Below are the code and all the weights of a small trained network. Each question names an input and a target symbol and asks about switching units off, where a switched-off unit gives its printed mean instead of its output.

import numpy as np


def w(rows, s, z=0):
    codes = np.array(rows[::2]) - 128.0
    scale = np.full(codes.shape[1], s)
    scale[-1] = z or s
    return codes * scale


def f(y):
    return y / 2 * (1 + np.tanh(0.7978845608 * (y + 0.044715 * y**3)))


def softmax(a):
    e = np.exp(a - a.max(-1, keepdims=True))
    return e / e.sum(-1, keepdims=True)


def log_softmax(a):
    a = a - a.max(-1, keepdims=True)
    return a - np.log(np.exp(a).sum(-1, keepdims=True))


def net(x, mask):
    ids = ['βγδελμτφψ'.index(c) for c in x.split()]
    T = len(ids)
    res = E[ids] + P[:T]
    r = res
    for j in range(2):
        rows = slice(3 * j, 3 * j + 3)
        q, k, v = (r @ M[0][rows].T for M in (Q, K, V))
        z = softmax(np.where(np.tri(T) > 0, q @ k.T / 3**0.5, -1e9)) @ v
        o = O[0][rows]
        res = res + np.where(mask[j], z, o[:, -1]) @ o[:, :-1]
    y = f(res @ A[0][:, :-1].T + A[0][:, -1])
    res = res + np.where(mask[2:18], y, B[0][:, -1]) @ B[0][:, :-1]
    return log_softmax(res[-1] @ U[:, :-1].T + U[:, -1])


Q, K, V, O, A, B = {}, {}, {}, {}, {}, {}
E = w([
[125,6,146,125,57],'β',
[130,130,112,187,112],'γ',
[127,121,126,162,153],'δ',
[188,137,109,94,158],'ε',
[186,146,81,118,133],'λ',
[169,141,90,155,112],'μ',
[130,111,167,160,137],'τ',
[147,115,138,136,170],'φ',
[162,130,90,143,165],'ψ',
],0.02)
P = w([
[53,65,71,156,238],'0',
[153,92,121,186,169],'1',
[159,95,118,189,177],'2',
[165,92,111,191,183],'3',
[173,108,113,190,180],'4',
[187,126,130,186,156],'5',
[200,132,145,185,138],'6',
[206,142,147,184,123],'7',
[216,154,150,185,109],'8',
[224,161,159,185,101],'9',
[241,173,166,179,90],'10',
[255,193,148,178,63],'11',
],0.0085)
Q[0] = w([
[98,69,129,60,66],'head 0',
[174,207,165,186,176],'head 0',
[202,74,107,191,139],'head 0',
[169,125,128,125,121],'head 1',
[247,124,128,225,173],'head 1',
[242,167,129,221,150],'head 1',
],0.015)
K[0] = w([
[171,91,182,146,73],'head 0',
[64,183,136,67,146],'head 0',
[32,111,59,102,134],'head 0',
[77,130,142,114,99],'head 1',
[6,33,80,53,123],'head 1',
[121,78,99,81,103],'head 1',
],0.014)
V[0] = w([
[100,152,60,175,123],'head 0',
[121,126,121,74,217],'head 0',
[8,114,133,194,138],'head 0',
[126,106,246,114,163],'head 1',
[143,88,160,52,153],'head 1',
[134,114,150,182,42],'head 1',
],0.015)
O[0] = w([
[121,132,247,143,152,216],'head 0',
[37,161,119,98,72,254],'head 0',
[145,237,168,140,241,206],'head 0',
[40,161,13,244,155,107],'head 1',
[92,190,92,135,97,165],'head 1',
[177,137,158,243,91,128],'head 1',
],0.012,0.0069)
A[0] = w([
[48,72,169,170,123,128],'neuron 0',
[71,102,37,131,186,133],'neuron 1',
[92,105,100,40,202,147],'neuron 2',
[124,81,156,142,76,153],'neuron 3',
[167,19,138,75,153,2],'neuron 4',
[162,190,99,223,122,161],'neuron 5',
[122,3,89,61,80,98],'neuron 6',
[145,39,94,196,154,176],'neuron 7',
[69,130,63,156,103,25],'neuron 8',
[82,186,120,191,125,186],'neuron 9',
[125,225,90,82,116,130],'neuron 10',
[226,104,160,154,157,57],'neuron 11',
[34,197,87,83,65,84],'neuron 12',
[140,194,178,71,121,109],'neuron 13',
[215,90,73,136,148,116],'neuron 14',
[154,121,157,182,254,142],'neuron 15',
],0.0083,0.0082)
B[0] = w([
[165,152,3,99,168,139],'neuron 0',
[206,83,143,202,81,158],'neuron 1',
[99,141,189,140,55,202],'neuron 2',
[171,169,139,58,155,152],'neuron 3',
[191,94,102,179,219,154],'neuron 4',
[129,75,164,24,137,253],'neuron 5',
[161,240,54,95,171,182],'neuron 6',
[126,197,131,99,191,167],'neuron 7',
[138,212,136,115,151,144],'neuron 8',
[160,90,136,84,185,222],'neuron 9',
[78,81,154,198,172,176],'neuron 10',
[58,86,97,164,44,188],'neuron 11',
[102,47,103,185,141,191],'neuron 12',
[83,141,113,219,101,192],'neuron 13',
[23,140,202,154,115,147],'neuron 14',
[162,158,44,139,31,243],'neuron 15',
],0.0076,0.017)
U = w([
[107,218,134,136,135,37],'β',
[85,116,195,89,89,62],'γ',
[164,137,136,36,97,175],'δ',
[155,142,115,146,50,42],'ε',
[96,68,138,155,147,103],'λ',
[137,96,126,106,110,94],'μ',
[170,2,157,96,69,190],'τ',
[99,85,78,81,57,134],'φ',
[188,106,54,135,182,253],'ψ',
],0.0063,0.0045)

Each question gives the input, a string of symbols that net reads in full, and the target symbol t.
The units are the heads (3 rows each of Q, K, V and O) and the neurons (one row each of A and B). Each row of codes is followed by its name. A weight is (code - 128) times the scale printed after its matrix; where a second scale follows, it is the last column's (O, A, B and U).
mask holds one flag per unit, heads first, then neurons. A switched-off unit (its flag False) gives its mean, the last column of its rows in O or B, instead of its output. The means were averaged over made-up inputs and are rounded, as every weight is.
A unit's drop is (log p(t) with every unit on - log p(t) with that unit switched off) / (log p(t) with every unit on - log p(t) with every unit switched off).
The circuit of an input: a set's keep is (log p(t) with only the set's units on - log p(t) with every unit switched off) / (log p(t) with every unit on - log p(t) with every unit switched off). Starting from the 12 units with the biggest drops (on a tie, the unit counted first), units are removed one at a time, each time the one whose removal leaves the highest keep (on an exact tie, the one counted first), for as long as the keep stays at least 0.8.
units of the circuit, in order: the units of the circuit, biggest drop first
top k neurons: the k neurons with the biggest drops, biggest first
heads that matter: for each layer, one digit per head in row order, 1 if its drop is at least 0.15 and else 0, layers parted by /
drop of u: that unit's drop, to one decimal
input μ ε φ ψ, target τ: units of the circuit, in order => (head 1)
input τ δ λ λ τ γ ε λ τ τ ε, target ψ: heads that matter => 11
input τ δ δ τ, target ψ: heads that matter => 01
input ψ λ ψ μ, target γ: units of the circuit, in order => (head 1; head 0; neuron 15; neuron 2)
input φ μ ε μ γ ε, target λ: top 2 neurons => (neuron 10; neuron 12)
input ψ τ λ δ ε, target γ: units of the circuit, in order => (head 1; head 0; neuron 2; neuron 15)
input ψ μ λ ε δ τ λ β, target ψ: units of the circuit, in order => (head 0; neuron 6)
input φ τ γ τ β, target ψ: top 2 neurons => (neuron 7; neuron 2)
input μ ψ γ γ ε β ε λ ε λ ψ γ, target τ: units of the circuit, in order => (neuron 5; head 1; neuron 9)
input μ γ ε β μ ε γ ε, target τ: units of the circuit, in order => (neuron 5; head 1; neuron 6; head 0)
input λ γ γ λ β γ γ γ δ τ γ λ, target τ: heads that matter => 01
input ε μ ε μ, target φ: heads that matter => 11
input φ λ γ μ ψ γ, target λ: top 4 neurons => (neuron 12; neuron 10; neuron 15; neuron 6)
input λ γ μ μ δ ε ψ, target δ: units of the circuit, in order => (head 1)
input ε γ λ μ φ ε γ ε, target φ: top 2 neurons => (neuron 12; neuron 6)
input τ γ δ, target ψ: heads that matter => 01
input μ λ β φ μ δ β ψ λ β β ε, target τ: drop of head 0 => 0.2
input τ λ τ λ τ λ γ λ, target ψ: drop of neuron 6 => -0.1
input τ λ ε φ μ ψ ψ δ μ ε τ μ, target ψ: drop of neuron 14 => 0.1
input δ μ μ λ, target β: units of the circuit, in order => (head 0)
